[[ 16.4 -25.5   7.2 -29.4]
 [  3.0 -27.2   7.3  40.8]
 [-27.2   7.2  21.2  16.4]
 [ 21.2 -29.4  16.4   7.2]
 [  7.2  10.1 -29.4 -25.5]
 [ -7.0  40.8   3.0   7.3]
 [ 40.8  16.4 -27.2  21.2]
 [-66.7   7.3  -7.0   3.0]
 [  7.3  21.2  40.8 -27.2]]
->
[[-29.4   7.2 -25.5  16.4]
 [ 40.8   7.3 -27.2   3.0]
 [ 16.4  21.2   7.2 -27.2]
 [  7.2  16.4 -29.4  21.2]
 [-25.5 -29.4  10.1   7.2]
 [  7.3   3.0  40.8  -7.0]
 [ 21.2 -27.2  16.4  40.8]
 [  3.0  -7.0   7.3 -66.7]
 [-27.2  40.8  21.2   7.3]]

[[-23.8 -43.5 -35.3  27.2]
 [-23.8 -43.5   6.6  53.6]
 [-17.1  -9.1 -59.3 -23.5]
 [-23.8 -43.5   6.6  53.6]]
->
[[ 27.2 -35.3 -43.5 -23.8]
 [ 53.6   6.6 -43.5 -23.8]
 [-23.5 -59.3  -9.1 -17.1]
 [ 53.6   6.6 -43.5 -23.8]]

[[ 49.5 -17.6  65.6  -1.4 -11.5  -0.6  23.6  -3.6 -18.0]
 [ 25.6  27.1  20.4  50.1  -8.0  64.6 -46.6  17.5  66.2]
 [ 10.8 -53.5  33.2 -35.1 -24.6 -43.2  37.6 -10.3 -58.7]]
->
[[-18.0  -3.6  23.6  -0.6 -11.5  -1.4  65.6 -17.6  49.5]
 [ 66.2  17.5 -46.6  64.6  -8.0  50.1  20.4  27.1  25.6]
 [-58.7 -10.3  37.6 -43.2 -24.6 -35.1  33.2 -53.5  10.8]]

[[-17.7  31.2 -38.4  24.1 -42.5  17.6 -20.4 -59.9 -21.0]
 [-54.6  16.7 -74.6  20.1 -22.4   1.5  -0.7  -3.6  17.5]
 [ 23.4 -39.2  10.5 -27.0 -22.3  32.0  45.8  47.0  35.2]
 [ 45.9  24.3  69.2  -9.2 -11.5  -5.5   9.8 -40.0 -24.4]]
->
[[-21.0 -59.9 -20.4  17.6 -42.5  24.1 -38.4  31.2 -17.7]
 [ 17.5  -3.6  -0.7   1.5 -22.4  20.1 -74.6  16.7 -54.6]
 [ 35.2  47.0  45.8  32.0 -22.3 -27.0  10.5 -39.2  23.4]
 [-24.4 -40.0   9.8  -5.5 -11.5  -9.2  69.2  24.3  45.9]]

[[ -9.8  -4.2 -35.9  14.5  15.8 -20.8   8.5 -10.8]
 [ -9.7 -13.5 -33.8  23.9  25.0 -13.3  20.5  -0.5]
 [  6.6 -12.7 -17.0  42.2  10.6  25.9  15.8  26.3]
 [ 13.4  12.4  -8.2  39.2  -7.8   4.3 -47.7  -8.9]
 [ 15.5   9.0  29.4   6.3 -15.7  34.5 -25.5  15.2]
 [ -1.4   4.2  -5.6   6.4  -0.9  -9.3 -10.6 -10.1]
 [ 22.7  10.0  17.3  42.9 -12.2  38.3 -60.2  13.7]
 [  1.3  11.4  -5.2   9.6  -5.5 -13.8 -25.0 -20.2]
 [  2.6  -0.2  -6.4  14.3   2.6   4.0  -7.1   2.1]
 [-11.4  -5.3 -40.1   6.2  21.8 -16.2  31.2   0.8]]
->
[[-10.8   8.5 -20.8  15.8  14.5 -35.9  -4.2  -9.8]
 [ -0.5  20.5 -13.3  25.0  23.9 -33.8 -13.5  -9.7]
 [ 26.3  15.8  25.9  10.6  42.2 -17.0 -12.7   6.6]
 [ -8.9 -47.7   4.3  -7.8  39.2  -8.2  12.4  13.4]
 [ 15.2 -25.5  34.5 -15.7   6.3  29.4   9.0  15.5]
 [-10.1 -10.6  -9.3  -0.9   6.4  -5.6   4.2  -1.4]
 [ 13.7 -60.2  38.3 -12.2  42.9  17.3  10.0  22.7]
 [-20.2 -25.0 -13.8  -5.5   9.6  -5.2  11.4   1.3]
 [  2.1  -7.1   4.0   2.6  14.3  -6.4  -0.2   2.6]
 [  0.8  31.2 -16.2  21.8   6.2 -40.1  -5.3 -11.4]]

[[-54.5 -50.5 -43.5 -44.1  10.5 -66.3  34.0   2.6 -50.3]
 [ 38.8 -35.7  48.9 -33.6 -39.0 -43.4  23.2 -11.2 -30.0]
 [-21.6 -17.8 -12.1  14.0 -57.6  17.9 -37.5  -1.5  46.0]
 [-42.2  10.8 -70.5  -5.8  19.6 -10.9 -42.2  16.1   9.9]]
->
[[-50.3   2.6  34.0 -66.3  10.5 -44.1 -43.5 -50.5 -54.5]
 [-30.0 -11.2  23.2 -43.4 -39.0 -33.6  48.9 -35.7  38.8]
 [ 46.0  -1.5 -37.5  17.9 -57.6  14.0 -12.1 -17.8 -21.6]
 [  9.9  16.1 -42.2 -10.9  19.6  -5.8 -70.5  10.8 -42.2]]

[[60.2 11.8  0.2 -0.7 19.9]
 [ 1.2 -0.4  9.9 59.8 22.2]]
->
[[19.9 -0.7  0.2 11.8 60.2]
 [22.2 59.8  9.9 -0.4  1.2]]

[[ 22.8 -45.4 -16.2 -56.8]
 [-54.8  40.8   0.5  45.2]
 [-13.1  23.9  74.0  21.9]
 [ 24.7   5.7  -3.1  14.0]
 [-49.6  30.2  28.4  43.0]]
->
[[-56.8 -16.2 -45.4  22.8]
 [ 45.2   0.5  40.8 -54.8]
 [ 21.9  74.0  23.9 -13.1]
 [ 14.0  -3.1   5.7  24.7]
 [ 43.0  28.4  30.2 -49.6]]
---
[[-18.2 -41.8 -34.6  -9.5]
 [-39.0 -24.1 -38.5 -24.2]
 [-46.8  -7.4 -62.3 -13.8]
 [ 28.0  34.3  28.3  21.3]
 [-47.8  -4.5 -63.2 -13.6]]
->
[[-18.2 -41.8]
 [-39.0 -24.1]]

[[ -5.4 -57.9]
 [ -3.4 -59.9]
 [  1.0  19.7]
 [  4.7  61.0]
 [  3.1  19.6]]
->
[[ -5.4 -57.9]
 [ -3.4 -59.9]]

[[ 29.3  61.3  28.5 -13.4]
 [-72.6  23.9  31.8 -33.3]
 [ 22.7 -73.8  61.7 -32.3]]
->
[[ 29.3  61.3]
 [-72.6  23.9]]

[[ 26.2 -15.5 -28.3]
 [ 40.9 -43.3 -27.9]
 [ 66.3 -51.1 -64.7]
 [ -2.7  -4.5   9.0]]
->
[[ 26.2 -15.5]
 [ 40.9 -43.3]]

[[ 24.3 -21.6  17.4  -7.1  -0.9]
 [  5.6 -68.0   1.0 -38.9  30.1]
 [ 17.5 -10.1  21.7 -43.1  37.3]
 [  1.4  -7.1   9.0 -42.6  40.5]
 [ 10.6 -39.3   3.2  -7.1   0.8]]
->
[[ 24.3 -21.6]
 [  5.6 -68.0]]

[[-42.0 -19.9  58.9  20.2 -15.1]
 [-22.8 -11.8  32.1  28.2  11.2]
 [-12.4  -5.2  21.7  28.0  19.8]
 [ 36.5  19.0 -50.9  18.6  56.3]]
->
[[-42.0 -19.9]
 [-22.8 -11.8]]
